The symbols move the nodes like this.
HD ^ CN
HD $ SR
HD % NL
HD § FC
QC ^ GZ
QC $ LP
QC % LJ
QC § BQ
LB ^ SR
LB $ HT
LB % FL
LB § GH
TR ^ LP
TR $ HZ
TR % DZ
TR § DQ
QQ ^ BB
QQ $ BN
QQ % TR
QQ § BH
CF ^ GL
CF $ NH
CF % QH
CF § JL
NQ ^ ZJ
NQ $ ZH
NQ % ZC
NQ § RM
GG ^ BD
GG $ SZ
GG % DT
GG § PJ
CN ^ HG
CN $ LH
CN % BR
CN § BG
ZH ^ QL
ZH $ DJ
ZH % NC
ZH § HG
FH ^ MR
FH $ JL
FH % HT
FH § FL
RL ^ LF
RL $ RM
RL % HR
RL § NT
CG ^ SB
CG $ FJ
CG % MF
CG § RT
DZ ^ QQ
DZ $ PJ
DZ % DH
DZ § JM
TB ^ HT
TB $ TM
TB % NM
TB § CF
HG ^ NQ
HG $ CT
HG % LT
HG § MG
NM ^ ZD
NM $ BT
NM % NH
NM § QH
TD ^ DT
TD $ RL
TD % JN
TD § SB
NR ^ CG
NR $ ZC
NR % RM
NR § HR
DT ^ JD
DT $ LF
DT % FS
DT § QD
ZT ^ JP
ZT $ FH
ZT % LB
ZT § FB
FC ^ BG
FC $ MP
FC % HN
FC § FD
DQ ^ LS
DQ $ DH
DQ % JM
DQ § FF
JN ^ FS
JN $ HR
JN % NT
JN § SF
PJ ^ BN
PJ $ FS
PJ % QD
PJ § MH
BN ^ FF
BN $ GG
BN % HZ
BN § DZ
MZ ^ BQ
MZ $ DQ
MZ % GD
MZ § BB
DC ^ FB
DC $ ZS
DC % RN
DC § GT
BH ^ LJ
BH $ DZ
BH % DQ
BH § GD
CT ^ ZH
CT $ HN
CT % FD
CT § CN
DR ^ RL
DR $ MG
DR % QL
DR § FJ
HN ^ DJ
HN $ FB
HN % CL
HN § LH
ZD ^ FH
ZD $ CJ
ZD % TB
ZD § ZS
BB ^ DD
BB $ FF
BB % LP
BB § LJ
SN ^ GD
SN $ JD
SN % BN
SN § TR
GT ^ HC
GT $ GR
GT % FH
GT § LB
JP ^ FD
JP $ MR
JP % SR
JP § NL
NL ^ BR
NL $ ZT
NL % MP
NL § HN
GL ^ LB
GL $ TB
GL % ZS
GL § RN
TM ^ TZ
TM $ BQ
TM % BT
TM § NH
TZ ^ GR
TZ $ MT
TZ % CJ
TZ § TB
JB ^ DH
JB $ SB
JB % BS
JB § GG
MH ^ DZ
MH $ JR
MH % JB
MH § JD
ZS ^ FL
ZS $ NM
ZS % CF
ZS § GR
JD ^ JM
JD $ BS
JD % GG
JD § HZ
SZ ^ JB
SZ $ CG
SZ % LF
SZ § FS
NT ^ TD
NT $ DR
NT % ZJ
NT § CG
MD ^ BT
MD $ GD
MD % BB
MD § QC
BD ^ DQ
BD $ JB
BD % JD
BD § BN
BZ ^ JF
BZ $ BR
BZ % BG
BZ § ZH
RN ^ GH
RN $ CF
RN % GR
RN § FH
JF ^ NR
JF $ LT
JF % MG
JF § QL
RT ^ SZ
RT $ NR
RT % RL
RT § JN
CP ^ DR
CP $ BG
CP % ZH
CP § ZC
BG ^ MG
BG $ HD
BG % DJ
BG § NC
LT ^ ZC
LT $ FD
LT % CN
LT § BZ
MG ^ RM
MG $ CN
MG % BZ
MG § CP
MP ^ HD
MP $ LB
MP % FB
MP § CL
GH ^ MP
GH $ GL
GH % DC
GH § MR
MR ^ CL
MR $ RN
MR % GT
MR § ZT
QD ^ HZ
QD $ TD
QD % JR
QD § JB
QT ^ BM
QT $ LJ
QT % BQ
QT § BT
JL ^ RN
JL $ BM
JL % TZ
JL § ZD
JR ^ PJ
JR $ JN
JR % SB
JR § BS
QH ^ ZS
QH $ GZ
QH % BM
QH § TZ
FJ ^ NT
FJ $ CP
FJ % NQ
FJ § NR
FF ^ MZ
FF $ BD
FF % SN
FF § QQ
SF ^ JR
SF $ ZJ
SF % CG
SF § LF
CJ ^ JL
CJ $ QT
CJ % TM
CJ § NM
NH ^ TB
NH $ DD
NH % GZ
NH § BM
HC ^ HN
HC $ DC
HC % MR
HC § SR
RM ^ MF
RM $ HG
RM % JF
RM § DR
FS ^ GG
FS $ RT
FS % TD
FS § JR
BM ^ CF
BM $ NS
BM % MT
BM § CJ
MF ^ SF
MF $ NQ
MF % NR
MF § RL
RG ^ QT
RG $ BH
RG % MZ
RG § MD
GR ^ DC
GR $ QH
GR % JL
GR § HT
NC ^ CP
NC $ FC
NC % CT
NC § LT
QL ^ HR
QL $ BZ
QL % CP
QL § NQ
FB ^ NL
FB $ FL
FB % GH
FB § HC
BR ^ LT
BR $ JP
BR % HD
BR § DJ
DH ^ TR
DH $ QD
DH % MH
DH § BD
LH ^ CT
LH $ HC
LH % JP
LH § HD
BS ^ MH
BS $ SF
BS % SZ
BS § DT
BT ^ CJ
BT $ RG
BT % DD
BT § GZ
NS ^ NH
NS $ BB
NS % QC
NS § QT
JM ^ BH
JM $ MH
JM % BD
JM § SN
MT ^ QH
MT $ QC
MT % QT
MT § TM
FD ^ NC
FD $ CL
FD % LH
FD § BR
HZ ^ SN
HZ $ DT
HZ % PJ
HZ § DH
ZC ^ FJ
ZC $ NC
ZC % HG
ZC § JF
DJ ^ BZ
DJ $ NL
DJ % FC
DJ § CT
GD ^ RG
GD $ JM
GD % FF
GD § LP
DD ^ TM
DD $ MZ
DD % MD
DD § NS
GZ ^ NM
GZ $ MD
GZ % NS
GZ § MT
LJ ^ NS
LJ $ QQ
LJ % LS
LJ § RG
HT ^ GT
HT $ TZ
HT % ZD
HT § GL
LS ^ QC
LS $ TR
LS % BH
LS § MZ
LP ^ MD
LP $ SN
LP % QQ
LP § LS
FL ^ ZT
FL $ ZD
FL % GL
FL § DC
HR ^ RT
HR $ JF
HR % DR
HR § ZJ
SB ^ QD
SB $ NT
SB % SF
SB § SZ
CL ^ FC
CL $ GH
CL % HC
CL § JP
LF ^ BS
LF $ MF
LF % RT
LF § TD
BQ ^ MT
BQ $ LS
BQ % RG
BQ § DD
SR ^ LH
SR $ GT
SR % ZT
SR § MP
ZJ ^ JN
ZJ $ QL
ZJ % FJ
ZJ § MF

The rows follow the links: the fewer symbols apart two nodes are, the more alike their rows tend to be.

Named rows; a name shown again gets a slightly different row:
CF: -65 45 18 -42 -31 59 8 -40 36 22 -12 10 -18 63 -46 -1 38 37 -32 1 5 -27 20 60 -4 -38 0 36 41 52 -29 3 13 -5 15 45 33 38 4 12 -22 -7 -11 -36 -45 -25 7 10 -69 -21 -45 -29 -16 -5 -77 24 3 0 50 42 -22 -57 3 -64 -41 -9 42
DQ: -13 31 2 -16 8 -26 -38 -29 4 18 -11 34 49 -62 18 39 0 -16 13 59 -26 -11 -16 -21 -20 3 35 -3 -37 -50 68 -9 26 25 12 -6 -56 -17 -63 -56 1 27 0 23 54 15 45 4 -49 -37 -40 -41 -51 32 -20 49 54 -19 -27 -15 -2 65 -28 75 55 42 -17
ZH: 51 -69 -20 -21 24 -18 -22 51 -49 -29 32 2 -24 -31 26 -53 -10 -7 2 -62 -17 11 4 -20 58 34 13 5 -3 -6 -39 34 0 26 -47 15 4 2 75 15 -15 8 47 6 20 -12 -16 -31 127 28 34 22 0 -50 48 -42 19 4 -16 -47 8 38 -44 10 29 -29 0
ZJ: 58 -55 -21 88 12 -44 17 57 -33 -27 19 -56 -21 -1 20 32 -12 -27 5 1 0 31 -15 -35 4 37 -62 7 -16 3 -11 3 -28 -24 27 -11 3 -32 8 25 73 -4 5 52 -27 12 -17 -15 56 48 74 39 36 -14 53 -69 -35 -17 -34 -47 9 -16 26 5 -28 -42 -20
MG: 46 -59 -32 -7 21 -15 -21 46 -45 -32 56 7 -23 -49 15 -32 5 -17 -19 -68 -24 20 -2 -22 59 35 12 23 0 6 -28 38 14 34 -34 33 11 21 73 7 -9 0 53 21 4 -27 -6 -23 116 34 35 21 -9 -48 35 -47 18 -5 -18 -67 6 28 -42 18 19 -40 -2
NS: -43 18 34 6 -36 11 -28 -24 -2 13 -58 1 -3 86 -20 22 -13 26 49 68 4 -22 37 32 -38 -31 -44 14 -8 7 -48 -13 0 -7 48 -12 -9 -28 -56 -22 -6 59 -18 -8 -11 62 34 0 -51 -52 -36 -61 -31 34 -37 33 25 -2 14 99 -20 -3 -14 -49 27 10 21
CP: 43 -56 -39 -3 15 -17 -20 40 -36 -34 61 7 -21 -48 15 -25 5 -19 -23 -73 -25 19 -2 -18 59 38 10 26 6 17 -21 35 16 30 -31 36 15 23 71 3 -4 -6 54 27 -5 -37 -4 -22 106 34 39 23 -10 -46 29 -53 12 -5 -20 -70 3 23 -37 24 13 -47 1
TZ: -60 41 23 -53 -25 62 -11 -35 33 24 -18 17 -16 56 -47 4 43 40 -35 14 -2 -28 12 59 8 -33 4 48 31 45 -30 10 18 14 14 55 26 31 6 1 -22 5 -8 -32 -34 -25 21 1 -63 -24 -50 -38 -30 -20 -88 34 30 -7 52 28 -24 -43 -10 -61 -28 -7 40
HD: 2 -6 -11 3 -20 14 34 -13 2 -32 36 22 -23 11 -3 -84 -34 -12 11 -114 26 22 37 -2 18 -16 26 -51 41 28 -37 -5 -4 -20 -51 -37 38 42 51 25 -63 -30 11 -41 -22 -14 -54 33 50 7 25 37 42 14 52 -29 -78 50 16 47 7 -17 14 -23 2 -14 9
LH: -4 0 -11 -2 -21 22 38 -25 12 -26 42 28 -22 2 -5 -83 -27 -13 0 -114 20 22 38 4 19 -22 37 -41 43 32 -30 -1 1 -16 -54 -26 45 51 51 22 -66 -39 13 -42 -21 -27 -51 35 43 4 18 36 39 11 43 -26 -71 49 22 42 7 -17 12 -18 1 -10 11
FS: 35 2 -34 23 40 -35 4 25 4 11 32 -15 28 -87 20 63 30 -29 -48 27 -25 15 -56 -33 1 34 16 20 -26 -22 91 3 4 9 7 28 -23 -6 -14 -10 60 -32 5 55 17 -41 11 -10 -13 37 24 23 -5 -12 -2 -9 17 -38 -36 -117 14 9 13 73 -24 3 -25
GL: -41 27 41 -24 -22 52 34 -18 27 19 -53 -20 -26 91 -27 -33 -6 46 5 8 45 -21 22 44 -13 -37 -18 -13 35 22 -51 -13 -26 -32 -2 -10 31 4 16 45 -25 -12 -35 -59 -29 13 -28 9 -36 -5 -20 1 40 -4 -19 13 -32 33 51 78 -10 -62 39 -88 -44 7 24
FF: -13 34 -6 -17 5 -20 -39 -35 7 14 -1 41 45 -62 10 39 3 -18 8 48 -29 -12 -13 -17 -21 1 36 0 -32 -35 67 -9 33 26 18 -1 -47 -10 -66 -61 -9 24 0 22 43 8 48 5 -56 -42 -43 -42 -60 33 -32 53 56 -21 -21 -17 -3 63 -34 70 51 36 -12
BZ: 52 -69 -8 -20 23 -16 -17 54 -52 -32 25 3 -19 -28 30 -55 -20 0 12 -58 -12 14 4 -23 54 35 11 -4 -7 -15 -47 30 -3 23 -46 1 2 1 75 19 -21 12 41 1 21 0 -16 -31 135 31 35 25 6 -46 56 -39 16 13 -16 -35 8 39 -39 5 32 -18 -5
DR: 48 -48 -45 80 -4 -33 14 40 -28 -36 67 -26 -25 -18 9 14 1 -41 -22 -63 -13 36 0 -25 24 28 -42 25 10 43 -14 13 -3 -8 17 13 24 11 26 9 42 -17 27 51 -49 -23 -15 -4 59 44 72 38 21 -8 36 -79 -41 -18 -30 -55 6 -23 10 9 -22 -65 -11
FH: -32 13 51 -43 -7 49 32 -5 20 19 -67 -20 -21 88 -23 -45 -11 52 12 15 46 -26 16 35 -8 -26 -8 -27 25 2 -58 -9 -35 -29 -20 -15 23 -2 29 57 -26 -14 -38 -68 -6 22 -34 -3 -12 1 -19 8 47 -16 -5 19 -24 36 48 73 -4 -48 35 -84 -35 23 20
MT: -43 10 47 -50 -12 29 -40 -9 -4 21 -67 0 -5 75 -24 14 13 51 25 76 -1 -40 19 40 -10 -25 -24 36 -7 -5 -55 11 5 11 33 23 -11 -23 -19 -7 -8 56 -9 -24 7 44 38 -25 -31 -40 -52 -63 -46 -11 -59 43 67 -10 23 64 -23 2 -30 -54 16 15 27
LS: -43 53 -16 15 -36 -1 -27 -65 27 7 29 48 26 -24 -18 38 10 -26 -1 9 -22 -2 18 9 -26 -29 17 16 -3 23 40 -15 46 10 39 9 -16 17 -74 -68 -25 25 6 19 -8 0 47 36 -95 -64 -43 -54 -66 61 -51 42 20 -16 -2 27 -15 20 -27 36 38 10 6
TB: -61 44 22 -48 -27 59 -5 -41 38 28 -14 12 -15 60 -44 0 42 38 -35 9 3 -27 15 57 2 -35 -4 40 40 49 -30 8 14 7 16 50 31 34 3 5 -22 -7 -7 -33 -39 -26 18 4 -68 -25 -48 -34 -26 -16 -82 30 18 -4 51 34 -23 -52 -5 -63 -35 -8 43
LT: 51 -70 -6 -19 21 -16 -11 52 -52 -32 18 0 -22 -16 26 -63 -26 1 26 -54 -4 10 4 -22 47 33 5 -16 -6 -16 -53 30 -7 18 -47 -7 5 -1 72 24 -24 13 36 -5 25 9 -20 -29 134 25 35 26 10 -47 61 -40 4 18 -11 -18 13 38 -35 0 35 -20 -6
DT: 23 23 -42 55 18 -33 16 -8 21 10 44 -9 32 -83 17 66 24 -49 -43 15 -20 18 -49 -36 -18 21 11 3 -18 -8 105 -17 8 -3 25 5 -16 -1 -45 -26 58 -37 -8 54 2 -40 10 15 -52 22 20 21 1 24 -3 -11 -12 -32 -33 -90 11 -1 29 78 -23 4 -30
ZD: -59 46 21 -26 -34 60 22 -40 40 19 -17 1 -24 79 -48 -7 20 35 -24 -5 21 -20 20 57 -9 -42 -11 18 43 50 -37 -5 0 -19 11 25 39 28 3 21 -22 -14 -21 -43 -48 -19 -7 14 -67 -14 -31 -14 6 0 -59 18 -20 11 51 60 -19 -66 25 -75 -48 -11 36
FJ: 50 -48 -42 91 0 -35 18 41 -30 -34 56 -35 -24 -8 9 22 -1 -42 -11 -47 -6 35 -3 -31 14 29 -51 21 5 36 -15 10 -8 -12 19 5 25 -2 17 9 46 -12 19 57 -48 -14 -16 -5 57 48 70 43 29 -4 41 -79 -45 -15 -30 -50 7 -24 19 5 -25 -61 -11
JF: 46 -51 -47 23 11 -20 -7 37 -31 -35 75 -5 -23 -44 6 -11 13 -30 -33 -82 -29 30 -2 -19 48 30 -4 30 14 30 -16 29 17 23 -16 36 23 28 58 0 10 -13 51 37 -26 -44 -4 -13 84 37 49 32 -6 -35 24 -63 -4 -12 -17 -74 2 6 -28 23 -2 -56 0
BH: -28 43 -13 -13 -9 -13 -38 -52 19 10 18 52 42 -55 -2 37 13 -24 0 32 -33 -7 0 -6 -20 -15 35 14 -17 -11 62 -9 46 23 20 14 -34 6 -68 -72 -18 27 9 20 26 -4 48 18 -74 -51 -47 -51 -66 42 -48 48 48 -20 -14 -7 -6 49 -35 58 47 27 -2
RN: -39 20 46 -31 -18 49 32 -11 23 16 -62 -20 -20 92 -24 -38 -7 51 11 13 45 -20 20 42 -11 -30 -15 -20 27 13 -53 -12 -33 -29 -14 -14 26 -1 22 52 -22 -12 -36 -65 -14 18 -33 6 -24 -3 -21 4 42 -8 -11 16 -32 31 50 77 -9 -57 35 -84 -45 16 20
JN: 63 -45 -10 29 46 -44 -4 71 -33 0 -11 -50 6 -40 34 46 6 -8 -9 51 -11 4 -49 -38 9 48 -30 14 -40 -43 29 8 -25 8 10 3 -28 -45 8 19 77 -4 3 48 23 7 1 -38 54 50 39 36 16 -39 35 -30 26 -28 -39 -92 16 10 11 33 -16 -8 -31
SR: -17 16 5 -87 10 48 15 -15 22 8 22 38 -12 -20 -12 -82 9 26 -26 -78 13 -9 4 23 38 -14 75 -23 40 9 -8 19 11 15 -77 14 33 55 74 29 -73 -41 14 -60 12 -56 -35 9 35 12 -24 19 14 -34 -1 13 -14 35 37 -2 3 -7 -5 -14 -7 15 19
QH: -60 40 24 -62 -19 55 -18 -29 28 28 -22 14 -13 52 -46 9 40 46 -32 23 -4 -34 11 60 8 -29 1 53 28 42 -33 18 21 18 14 58 19 27 6 0 -23 9 -1 -30 -25 -23 30 -5 -55 -28 -54 -45 -39 -24 -87 39 41 -12 50 28 -26 -33 -20 -57 -26 -1 38
MR: -20 1 39 -111 20 51 13 5 14 20 -41 10 -12 18 -5 -77 2 56 -13 -18 25 -27 -4 27 32 -11 58 -25 20 -21 -32 13 -13 11 -76 5 18 19 75 51 -55 -25 -6 -79 38 -18 -34 -14 43 9 -31 16 28 -54 -1 30 11 36 44 13 5 -5 0 -42 -13 35 18
GT: -20 3 52 -84 14 47 21 8 10 22 -65 -11 -15 63 -10 -67 -12 62 13 12 37 -31 1 35 8 -14 21 -33 14 -25 -51 1 -28 -9 -51 -12 18 -3 53 60 -37 -14 -24 -79 24 12 -38 -13 23 7 -26 9 42 -42 4 29 0 40 48 50 4 -22 16 -67 -24 34 17
NC: 50 -69 -1 -16 21 -17 -11 53 -48 -37 7 0 -23 -7 26 -68 -39 -1 29 -56 1 15 14 -22 43 28 6 -19 -5 -17 -58 22 -10 13 -52 -18 5 -9 74 25 -24 12 30 -10 20 18 -27 -23 132 24 38 28 20 -39 72 -40 -2 23 -13 -4 10 35 -31 -7 37 -15 -4
MH: 14 27 -22 77 1 -50 26 -15 17 5 10 -14 37 -48 19 59 -15 -47 9 36 3 19 -23 -39 -48 4 -9 -33 -33 -29 87 -37 -9 -28 35 -46 -28 -24 -76 -28 49 -18 -30 41 8 10 1 26 -69 2 18 16 17 61 23 1 -36 -15 -38 -21 13 5 44 67 -1 18 -37
NQ: 45 -44 -53 57 0 -23 4 34 -27 -39 75 -13 -25 -34 8 2 9 -41 -30 -78 -25 39 0 -21 37 25 -21 30 13 43 -14 22 9 7 1 32 28 24 41 3 24 -16 42 44 -43 -37 -10 -8 71 43 66 36 7 -20 26 -72 -26 -16 -23 -64 1 -13 -7 16 -14 -63 -5
SF: 59 -38 -11 23 52 -44 -4 66 -32 0 -4 -44 11 -51 32 47 11 -10 -15 52 -14 5 -54 -38 10 50 -18 19 -36 -42 38 10 -19 9 7 14 -27 -40 10 13 76 -5 4 47 28 -3 5 -39 46 49 37 29 13 -42 27 -28 32 -33 -36 -100 16 17 9 41 -16 -2 -31

Each walk starts at a row. The symbols on each line, taken left to right, move it on to the next node.
Each answer is a row, close to the row of the node it stands for.
---
-46 30 25 25 -44 9 -21 -42 4 6 -36 9 1 75 -26 25 -14 8 45 46 8 -13 41 24 -40 -36 -41 2 -4 19 -33 -22 8 -15 57 -20 -9 -22 -70 -33 -5 49 -18 -3 -23 58 34 18 -72 -57 -33 -57 -33 50 -37 32 8 -4 12 102 -22 -8 -7 -38 24 3 17
^ §
-44 14 45 -59 -9 34 -43 -7 -2 26 -60 3 -6 68 -26 12 20 53 12 73 -6 -40 17 45 -6 -17 -18 41 -4 2 -50 13 9 21 22 33 -10 -18 -11 -8 -11 52 -6 -24 7 34 41 -25 -30 -36 -55 -62 -43 -19 -67 46 72 -11 32 47 -22 3 -36 -54 13 12 26
$ §
-45 23 35 13 -42 13 -22 -32 2 10 -47 2 -1 82 -23 22 -12 16 48 61 3 -19 38 26 -37 -32 -47 6 -4 11 -42 -18 5 -12 54 -20 -12 -23 -63 -26 -8 55 -21 -7 -16 60 30 6 -62 -56 -35 -60 -30 41 -39 31 20 2 12 101 -19 -3 -9 -44 26 8 20
---
47 -51 -44 13 14 -16 -14 40 -33 -33 69 4 -23 -49 12 -18 14 -25 -31 -81 -28 27 -2 -19 55 33 5 31 8 27 -19 33 14 31 -25 38 21 30 65 2 3 -4 53 32 -21 -39 -6 -19 93 38 46 26 -7 -40 22 -58 7 -13 -20 -75 3 14 -33 25 7 -49 0
^ §
55 -52 -37 92 3 -36 18 46 -33 -33 44 -42 -26 -2 14 24 -6 -35 -6 -32 -3 39 -6 -29 10 32 -59 15 0 25 -13 2 -18 -18 22 0 16 -11 16 15 59 -11 16 56 -44 -6 -17 -8 56 49 76 40 31 -7 45 -75 -44 -13 -33 -46 10 -23 21 2 -30 -53 -19
§ ^ § %
65 -57 -10 59 38 -51 9 73 -39 -13 -7 -60 -8 -9 28 37 -8 -16 9 32 -2 18 -33 -41 1 46 -54 4 -32 -23 3 4 -35 -12 19 -9 -12 -51 12 23 76 -1 0 49 6 23 -9 -32 60 54 63 38 33 -26 47 -50 -4 -23 -39 -62 11 -2 24 13 -22 -21 -27
---
30 10 -40 33 31 -32 6 13 10 8 40 -11 28 -90 18 63 28 -34 -48 19 -23 14 -53 -35 -3 31 14 14 -20 -15 95 1 9 7 15 26 -19 2 -22 -19 59 -32 3 54 9 -46 11 -4 -29 32 18 25 -3 -1 -5 -8 8 -43 -33 -114 12 4 19 77 -25 1 -29
$ $ ^
62 -48 -10 37 44 -47 -4 74 -33 -8 -10 -55 2 -29 34 44 3 -7 -1 50 -5 8 -43 -38 5 50 -39 10 -40 -41 20 11 -29 0 12 -3 -23 -48 9 18 78 -1 -1 50 22 12 -3 -38 57 55 50 31 25 -37 41 -36 15 -29 -37 -79 14 12 16 28 -17 -8 -29
§ § $ $
44 -45 -49 41 5 -22 -6 31 -29 -37 77 -3 -22 -40 8 -3 13 -35 -35 -81 -25 37 -1 -20 45 28 -13 32 12 42 -15 27 13 19 -8 35 29 27 48 -1 17 -12 47 42 -34 -42 -7 -11 79 39 57 32 -4 -30 21 -65 -18 -18 -22 -72 3 -1 -18 21 -8 -60 -4
---
16 31 -31 75 7 -41 26 -16 21 5 26 -12 38 -60 14 64 -1 -49 -11 23 -3 22 -33 -36 -41 8 -3 -21 -20 -15 100 -33 0 -21 34 -25 -21 -10 -69 -30 47 -34 -22 49 -4 -14 4 29 -73 5 23 21 14 52 11 -6 -36 -23 -37 -51 14 -3 43 73 -17 9 -33
^ % $
26 18 -37 42 26 -34 11 3 14 10 42 -8 30 -89 15 68 27 -39 -47 16 -21 18 -52 -37 -10 22 14 13 -19 -12 100 -9 4 4 17 15 -20 0 -35 -25 57 -37 -4 55 3 -42 10 4 -42 27 18 26 -4 9 -6 -9 -3 -34 -32 -101 13 3 23 77 -26 2 -28
§ § §
17 30 -37 71 8 -38 26 -14 26 3 36 -12 38 -67 15 67 9 -51 -24 20 -9 23 -37 -37 -32 10 1 -10 -20 -11 102 -26 2 -16 30 -15 -20 -8 -60 -29 55 -38 -19 50 -3 -26 0 24 -72 14 21 25 10 44 7 -6 -30 -24 -36 -63 13 -7 43 74 -20 8 -32
---
49 -47 -52 71 -1 -26 9 37 -31 -38 73 -19 -27 -23 7 9 6 -42 -25 -72 -18 36 -3 -25 28 26 -36 31 12 43 -11 18 5 0 7 23 28 14 34 6 34 -16 36 49 -47 -34 -9 -6 63 45 71 35 11 -16 31 -74 -34 -17 -25 -60 5 -19 2 13 -19 -63 -7
^ §
61 -56 -12 67 25 -49 10 71 -37 -18 -3 -61 -11 -2 28 32 -12 -17 7 23 0 23 -27 -37 0 42 -58 8 -26 -15 -3 0 -35 -17 19 -14 -7 -48 11 24 77 1 2 50 -9 19 -13 -26 60 53 68 40 38 -22 54 -54 -11 -19 -37 -53 9 -8 23 9 -20 -27 -25
$ $
48 -67 -23 -16 25 -16 -22 50 -47 -33 42 9 -22 -40 21 -43 -3 -10 -6 -67 -21 17 1 -21 56 35 13 12 -3 -1 -35 39 9 34 -42 23 8 12 74 12 -13 5 50 11 12 -20 -8 -29 124 36 36 21 -4 -52 40 -43 18 2 -15 -58 5 34 -43 14 24 -34 -3
---
45 -62 2 -1 8 -11 6 39 -43 -37 3 -4 -26 8 26 -74 -45 -3 44 -67 13 16 26 -18 33 17 -1 -44 2 -13 -66 13 -19 -5 -50 -40 11 -2 62 29 -33 10 21 -23 16 26 -38 -9 119 20 37 33 38 -22 81 -40 -29 41 -10 23 13 24 -8 -18 32 -13 -4
% § ^ %
48 -65 1 -10 14 -16 1 46 -46 -35 5 -5 -28 -2 26 -72 -42 0 39 -58 10 14 21 -21 37 23 3 -32 -1 -15 -66 20 -14 4 -51 -29 7 -9 66 29 -30 12 26 -17 21 24 -33 -18 130 21 41 29 30 -28 76 -39 -14 33 -11 12 15 33 -21 -12 37 -10 -5
$ §
9 -14 -8 11 -21 11 36 -8 -7 -36 31 13 -26 14 0 -83 -41 -14 22 -104 25 25 36 -4 17 -10 19 -51 35 24 -43 -5 -8 -22 -48 -44 40 32 49 31 -59 -25 12 -35 -18 -3 -54 26 58 9 25 35 49 12 63 -33 -75 52 11 53 9 -11 12 -27 4 -17 5
---
39 -7 -31 19 41 -34 -2 35 -1 8 27 -19 23 -85 23 57 30 -24 -44 32 -23 12 -59 -33 4 40 9 23 -32 -27 80 7 2 16 8 26 -24 -13 -7 -10 64 -26 5 52 20 -40 13 -15 -2 39 23 25 -8 -24 0 -12 26 -40 -34 -119 9 15 7 68 -25 2 -30
% § §
44 -17 -27 16 50 -35 -5 45 -10 7 18 -26 26 -78 28 57 28 -18 -38 35 -21 8 -61 -35 11 45 4 24 -31 -35 68 8 -2 16 5 28 -26 -23 -1 -4 66 -23 7 50 23 -32 10 -26 14 41 25 26 -2 -30 6 -16 30 -42 -38 -120 19 16 8 62 -20 -1 -26
% § $
62 -54 -16 79 18 -48 15 65 -38 -24 6 -61 -13 0 28 32 -14 -21 9 12 2 24 -18 -35 1 40 -60 5 -21 -6 -8 1 -33 -22 22 -15 2 -40 12 26 73 -3 2 52 -20 18 -15 -24 59 51 71 42 42 -18 57 -61 -24 -17 -37 -46 14 -13 28 4 -24 -33 -25
